Below is a small trained network, with its code and all its weights. Each question gives an input and a class and asks what happens when units are switched off, that is, made to give their printed mean instead of their output.

import numpy as np


def w(rows, s, z=0):
    codes = np.array(rows[::2]) - 128.0
    scale = np.full(codes.shape[1], s)
    scale[-1] = z or s
    return codes * scale


def norm(h):
    return h / np.sqrt((h * h).mean(-1, keepdims=True) + 1e-5)


def f(y):
    return np.maximum(y, 0)


def log_softmax(a):
    a = a - a.max(-1, keepdims=True)
    return a - np.log(np.exp(a).sum(-1, keepdims=True))


def net(x, mask):
    res = np.array(x, float).reshape(1, 4) / 4 @ E
    u = 0
    for l in range(4):
        y = f(norm(res) @ A[l][:, :-1].T + A[l][:, -1])
        res = res + np.where(mask[u : u + 9], y, B[l][:, -1]) @ B[l][:, :-1]
        u += 9
    return log_softmax(norm(res)[-1] @ U[:, :-1].T + U[:, -1])


A, B = {}, {}
E = w([
[185,170,163,46,126,113,205,88,198,250,110,157],'x0',
[122,134,123,108,129,161,146,167,131,95,156,250],'x1',
[170,45,204,216,215,115,156,178,228,132,28,153],'x2',
[164,3,222,68,39,206,191,118,103,157,234,83],'x3',
],0.012)
A[0] = w([
[127,120,133,122,123,127,124,127,119,112,137,202,31],'0.n1',
[143,157,120,108,134,139,133,138,111,94,147,224,57],'0.n2',
[120,106,135,140,125,124,120,123,126,150,92,107,87],'0.n3',
[139,155,134,143,127,98,112,141,106,28,143,111,36],'0.n4',
[146,179,120,126,137,128,120,120,114,141,108,6,2],'0.n5',
[129,218,113,144,146,129,136,129,116,136,112,120,50],'0.n6',
[115,108,124,151,123,138,116,132,113,108,131,98,70],'0.n7',
[141,198,142,91,126,109,134,128,135,213,118,141,47],'0.n8',
[123,196,115,90,95,136,118,126,103,126,143,99,43],'0.n9',
],0.022,0.0086)
B[0] = w([
[88,145,151,179,98,132,152,172,137,143,155,175,181],'0.n1',
[33,117,126,157,100,69,144,173,174,149,179,159,243],'0.n2',
[98,129,136,157,130,112,138,130,165,128,196,161,164],'0.n3',
[139,122,83,113,146,219,154,69,153,162,95,110,212],'0.n4',
[6,109,130,169,75,64,145,182,186,166,189,173,214],'0.n5',
[170,148,160,106,71,118,65,119,139,90,86,126,212],'0.n6',
[132,111,101,110,139,182,161,92,111,179,90,136,178],'0.n7',
[160,112,63,87,143,208,174,80,140,168,79,102,255],'0.n8',
[186,164,146,153,200,114,158,145,110,98,190,123,219],'0.n9',
],0.021,0.011)
A[1] = w([
[165,158,159,177,197,102,141,142,128,113,142,112,101],'1.n1',
[95,130,132,170,128,63,114,116,121,172,105,5,4],'1.n2',
[160,119,97,162,150,137,126,140,170,82,146,117,136],'1.n3',
[143,73,183,109,88,140,129,130,100,120,164,87,132],'1.n4',
[102,196,75,91,107,105,104,112,63,109,174,85,24],'1.n5',
[145,84,160,180,191,97,138,163,156,120,51,117,95],'1.n6',
[78,94,71,193,130,169,91,137,67,59,132,87,72],'1.n7',
[118,188,74,145,150,77,81,132,121,92,60,116,45],'1.n8',
[144,103,131,94,97,130,149,141,86,129,162,107,66],'1.n9',
],0.029,0.0036)
B[1] = w([
[164,106,138,79,50,149,174,163,97,47,136,46,172],'1.n1',
[106,121,137,157,136,78,166,81,194,166,158,223,174],'1.n2',
[131,93,148,113,112,144,129,196,112,112,128,68,200],'1.n3',
[127,197,154,93,123,91,53,148,192,110,65,146,223],'1.n4',
[192,162,190,182,249,87,185,141,95,133,196,124,191],'1.n5',
[176,179,114,153,191,98,180,113,69,121,224,123,245],'1.n6',
[169,120,83,54,150,161,166,53,200,202,122,183,213],'1.n7',
[158,161,212,73,92,88,48,135,169,112,43,162,200],'1.n8',
[150,149,175,99,101,106,60,119,168,104,78,130,191],'1.n9',
],0.017,0.011)
A[2] = w([
[84,130,124,175,106,179,114,83,83,141,87,124,128],'2.n1',
[124,118,98,106,84,129,80,132,140,91,112,124,76],'2.n2',
[71,78,113,182,138,103,96,67,100,124,117,97,83],'2.n3',
[58,160,180,189,121,127,126,127,67,209,130,103,126],'2.n4',
[125,153,168,119,142,104,5,100,102,98,93,128,2],'2.n5',
[79,114,100,160,68,119,130,148,138,158,143,56,164],'2.n6',
[136,110,128,204,129,128,62,106,56,111,86,134,91],'2.n7',
[133,139,78,122,171,202,148,89,116,136,88,125,129],'2.n8',
[154,151,123,170,191,124,113,121,16,117,173,110,58],'2.n9',
],0.023,0.0035)
B[2] = w([
[182,135,100,39,128,119,152,210,161,72,124,93,143],'2.n1',
[141,116,129,168,183,113,98,137,86,108,118,146,151],'2.n2',
[168,176,118,63,88,88,163,126,146,186,166,112,134],'2.n3',
[124,123,50,165,37,86,182,132,154,93,87,116,175],'2.n4',
[122,146,47,109,87,56,78,166,81,57,5,137,196],'2.n5',
[116,58,88,164,171,99,70,73,118,79,118,97,190],'2.n6',
[132,170,150,70,116,151,132,133,188,223,138,100,129],'2.n7',
[155,38,126,114,95,195,124,103,104,118,115,55,250],'2.n8',
[152,107,135,216,193,117,190,154,77,51,127,90,190],'2.n9',
],0.015,0.013)
A[3] = w([
[134,183,119,114,151,128,100,112,61,138,198,114,21],'3.n1',
[116,92,73,137,90,101,113,141,84,68,102,87,172],'3.n2',
[96,151,145,116,118,131,94,151,120,120,123,78,90],'3.n3',
[120,156,151,123,137,148,158,84,81,218,81,115,2],'3.n4',
[129,94,161,139,84,179,106,157,81,113,137,68,98],'3.n5',
[76,121,137,115,117,191,131,188,73,88,155,254,43],'3.n6',
[115,111,149,117,108,136,125,134,104,124,123,114,103],'3.n7',
[75,127,151,165,126,107,120,139,155,151,178,146,72],'3.n8',
[118,102,185,88,96,154,119,138,129,112,157,104,83],'3.n9',
],0.029,0.0034)
B[3] = w([
[148,62,174,219,165,118,155,106,82,117,128,153,164],'3.n1',
[112,106,136,101,117,182,50,166,62,94,193,106,196],'3.n2',
[126,107,103,208,117,133,98,116,127,128,50,169,148],'3.n3',
[131,57,135,126,149,210,112,93,105,128,134,198,191],'3.n4',
[77,147,107,70,79,125,81,185,104,85,144,126,170],'3.n5',
[127,131,134,144,136,7,157,41,221,224,153,105,179],'3.n6',
[127,176,53,122,130,121,142,165,111,101,110,144,134],'3.n7',
[45,83,100,119,108,125,81,172,101,123,151,144,252],'3.n8',
[89,114,7,217,153,121,107,107,105,129,49,137,157],'3.n9',
],0.017,0.014)
U = w([
[172,72,66,59,148,254,169,29,168,187,78,128,151],'0',
[4,114,102,172,100,43,148,134,195,160,189,197,147],'1',
[160,193,152,91,115,71,48,139,146,69,26,162,146],'2',
[176,138,166,168,207,119,198,149,68,59,198,102,141],'3',
[51,94,77,120,74,148,72,183,76,47,121,89,182],'4',
[20,189,193,135,102,191,125,86,13,180,108,132,50],'5',
[25,210,209,134,79,193,135,96,57,178,115,85,2],'6',
],0.012,0.0072)

Each question gives the input, the list of numbers given to net, and the class t.
The units are the neurons (one row each of A and B). Each row of codes is followed by its name. A weight is (code - 128) times the scale printed after its matrix; where a second scale follows, it is the last column's (A, B and U).
mask holds one flag per neuron, layer by layer. A switched-off neuron (its flag False) gives its mean, the last column of its row in B, instead of its output. The means were averaged over made-up inputs and are rounded, as every weight is.
A unit's drop is (log p(t) with every unit on - log p(t) with that unit switched off) / (log p(t) with every unit on - log p(t) with every unit switched off).
The circuit of an input: a set's keep is (log p(t) with only the set's units on - log p(t) with every unit switched off) / (log p(t) with every unit on - log p(t) with every unit switched off). Starting from the 12 units with the biggest drops (on a tie, the unit counted first), units are removed one at a time, each time the one whose removal leaves the highest keep (on an exact tie, the one counted first), for as long as the keep stays at least 0.8.
units of the circuit, in order: the units of the circuit, biggest drop first
most important unit: the unit with the biggest drop
top k neurons: the k neurons with the biggest drops, biggest first
top k neurons in layer l: the k neurons of layer l with the biggest drops, biggest first
drop of u: that unit's drop, to one decimal
input [-3,-8,4,5], class 1: units of the circuit, in order => [1.n2]
input [0,7,-8,6], class 3: top 4 neurons => [1.n5; 0.n9; 0.n5; 2.n9]
input [1,1,0,-1], class 4: units of the circuit, in order => [1.n7; 3.n2]
input [-7,0,-7,0], class 0: top 2 neurons in layer 1 => [1.n7; 1.n6]
input [8,6,-5,-8], class 0: top 2 neurons => [0.n8; 1.n4]
input [-3,-3,-3,-4], class 2: top 2 neurons in layer 0 => [0.n6; 0.n2]
input [-5,8,-5,8], class 1: top 2 neurons in layer 1 => [1.n8; 1.n7]
input [-6,1,8,-4], class 3: top 2 neurons => [1.n6; 0.n8]
input [7,8,-5,7], class 1: top 2 neurons => [0.n4; 0.n2]
input [5,-8,1,8], class 1: top 3 neurons => [1.n2; 0.n5; 0.n6]
input [1,-8,-5,7], class 1: top 2 neurons => [0.n5; 1.n2]
input [-7,8,-6,6], class 1: top 2 neurons => [0.n2; 0.n8]
input [-4,0,-3,-6], class 2: top 2 neurons => [0.n6; 1.n8]
input [-7,-8,-1,8], class 1: most important unit => 0.n8
input [2,-6,7,6], class 3: top 3 neurons => [1.n6; 0.n5; 0.n2]
input [-1,-1,6,-6], class 2: top 2 neurons => [1.n8; 0.n9]
input [-6,-8,3,-7], class 1: top 3 neurons => [0.n5; 0.n8; 1.n2]
input [-4,2,-2,-7], class 2: top 2 neurons => [1.n8; 0.n6]
input [1,-7,8,4], class 3: top 3 neurons => [1.n6; 0.n2; 0.n5]
input [-7,0,-4,-7], class 0: units of the circuit, in order => [1.n7]
input [-1,7,-8,6], class 3: top 4 neurons => [1.n5; 0.n9; 0.n5; 2.n9]
input [6,-2,7,5], class 3: top 2 neurons in layer 1 => [1.n6; 1.n7]
input [5,2,3,-5], class 0: top 2 neurons in layer 1 => [1.n4; 1.n9]
input [-5,3,5,-5], class 0: top 2 neurons in layer 0 => [0.n9; 0.n4]
input [-3,1,-1,-5], class 2: top 2 neurons in layer 0 => [0.n6; 0.n8]
input [-8,-4,-6,1], class 0: drop of 1.n7 => 0.5
input [-1,-1,-2,8], class 2: top neuron in layer 1 => [1.n4]
input [-5,-3,-1,4], class 0: drop of 1.n7 => 0.5
